Below is a small trained network, with its code and all its weights. Each question gives an input and a class and asks what happens when units are switched off, that is, made to give their printed mean instead of their output.

import numpy as np


def w(rows, s, z=0):
    codes = np.array(rows[::2]) - 128.0
    scale = np.full(codes.shape[1], s)
    scale[-1] = z or s
    return codes * scale


def f(y):
    return np.maximum(y, 0)


def log_softmax(a):
    a = a - a.max(-1, keepdims=True)
    return a - np.log(np.exp(a).sum(-1, keepdims=True))


def net(x, mask):
    res = np.array(x, float).reshape(1, 4) / 4 @ E
    y = f(res @ A[0][:, :-1].T + A[0][:, -1])
    res = res + np.where(mask, y, B[0][:, -1]) @ B[0][:, :-1]
    return log_softmax(res[-1] @ U[:, :-1].T + U[:, -1])


A, B = {}, {}
E = w([
[88,26,222,162,90,154,175],'x0',
[75,11,111,177,117,127,80],'x1',
[185,77,116,46,113,219,133],'x2',
[89,194,167,196,90,203,65],'x3',
],0.011)
A[0] = w([
[129,124,142,109,158,138,103,85],'neuron 1',
[120,185,6,147,132,72,105,109],'neuron 2',
[101,103,141,227,127,140,89,127],'neuron 3',
[126,172,114,97,130,148,116,105],'neuron 4',
[129,112,187,124,125,103,168,57],'neuron 5',
[145,121,135,128,153,134,115,135],'neuron 6',
[124,123,132,146,139,136,119,135],'neuron 7',
[118,143,120,132,131,164,112,74],'neuron 8',
[120,97,174,123,118,117,139,119],'neuron 9',
[123,136,133,126,133,87,137,185],'neuron 10',
[119,155,120,133,128,108,126,3],'neuron 11',
[115,132,120,173,141,56,138,78],'neuron 12',
[124,136,133,81,139,92,150,91],'neuron 13',
[129,58,66,96,131,134,109,135],'neuron 14',
[119,122,128,151,106,125,116,135],'neuron 15',
[142,119,129,125,123,141,106,124],'neuron 16',
[120,120,134,131,119,134,150,70],'neuron 17',
[148,118,106,144,134,134,126,87],'neuron 18',
[132,115,122,109,141,125,116,84],'neuron 19',
[121,124,111,155,116,128,116,117],'neuron 20',
[131,18,76,85,129,141,117,183],'neuron 21',
[139,141,125,126,140,129,127,71],'neuron 22',
[125,59,119,127,126,128,133,93],'neuron 23',
],0.022,0.006)
B[0] = w([
[129,124,149,142,117,127,137,135],'neuron 1',
[107,165,142,132,209,161,57,253],'neuron 2',
[166,102,78,144,127,3,176,235],'neuron 3',
[194,102,115,112,97,233,122,175],'neuron 4',
[106,95,102,158,191,60,93,168],'neuron 5',
[145,151,123,152,115,135,136,138],'neuron 6',
[142,100,123,139,126,128,133,148],'neuron 7',
[150,111,100,97,93,115,164,151],'neuron 8',
[117,166,133,118,168,121,101,178],'neuron 9',
[155,113,61,126,138,60,128,166],'neuron 10',
[117,71,107,111,158,129,89,146],'neuron 11',
[145,99,141,143,105,71,182,190],'neuron 12',
[161,118,89,162,118,67,120,166],'neuron 13',
[102,145,118,129,208,146,83,207],'neuron 14',
[148,120,123,132,141,87,142,160],'neuron 15',
[159,128,127,135,106,118,142,146],'neuron 16',
[106,143,78,135,134,128,110,141],'neuron 17',
[135,142,180,158,138,112,122,137],'neuron 18',
[124,138,146,172,125,128,102,142],'neuron 19',
[108,102,107,109,117,104,112,154],'neuron 20',
[137,180,127,130,184,168,44,249],'neuron 21',
[116,90,144,97,112,151,97,139],'neuron 22',
[146,141,137,123,141,197,91,192],'neuron 23',
],0.021,0.022)
U = w([
[198,62,70,109,84,62,206,202],'0',
[219,155,76,46,216,207,39,173],'1',
[237,145,125,10,3,250,184,25],'2',
[17,177,227,77,162,170,156,6],'3',
],0.0056,0.0026)

Each question gives the input, the list of numbers given to net, and the class t.
The units are the neurons (one row each of A and B). Each row of codes is followed by its name. A weight is (code - 128) times the scale printed after its matrix; where a second scale follows, it is the last column's (A, B and U).
mask holds one flag per neuron, in row order. A switched-off neuron (its flag False) gives its mean, the last column of its row in B, instead of its output. The means were averaged over made-up inputs and are rounded, as every weight is.
A unit's drop is (log p(t) with every unit on - log p(t) with that unit switched off) / (log p(t) with every unit on - log p(t) with every unit switched off).
The circuit of an input: a set's keep is (log p(t) with only the set's units on - log p(t) with every unit switched off) / (log p(t) with every unit on - log p(t) with every unit switched off). Starting from the 12 units with the biggest drops (on a tie, the unit counted first), units are removed one at a time, each time the one whose removal leaves the highest keep (on an exact tie, the one counted first), for as long as the keep stays at least 0.8.
units of the circuit, in order: the units of the circuit, biggest drop first
k most important neurons: the k neurons with the biggest drops, biggest first
drop of u: that unit's drop, to one decimal
input [2,-5,3,2], class 2: units of the circuit, in order : [neuron 2; neuron 21; neuron 3; neuron 14]
input [4,-3,-2,-4], class 0: 2 most important neurons : [neuron 2; neuron 21]
input [8,-8,8,8], class 2: units of the circuit, in order : [neuron 2; neuron 21; neuron 3]
input [0,5,1,3], class 0: units of the circuit, in order : [neuron 2; neuron 3]
input [6,-5,8,7], class 2: 2 most important neurons : [neuron 2; neuron 21]
input [-5,-5,8,1], class 2: 2 most important neurons : [neuron 21; neuron 4]
input [-2,0,1,7], class 0: most important neuron : [neuron 21]
input [-4,2,-7,1], class 0: 2 most important neurons : [neuron 21; neuron 12]
input [1,-8,2,1], class 2: drop of neuron 2 : 0.2
input [4,1,5,6], class 0: drop of neuron 2 : 0.3
input [2,4,-1,2], class 0: drop of neuron 2 : 0.2
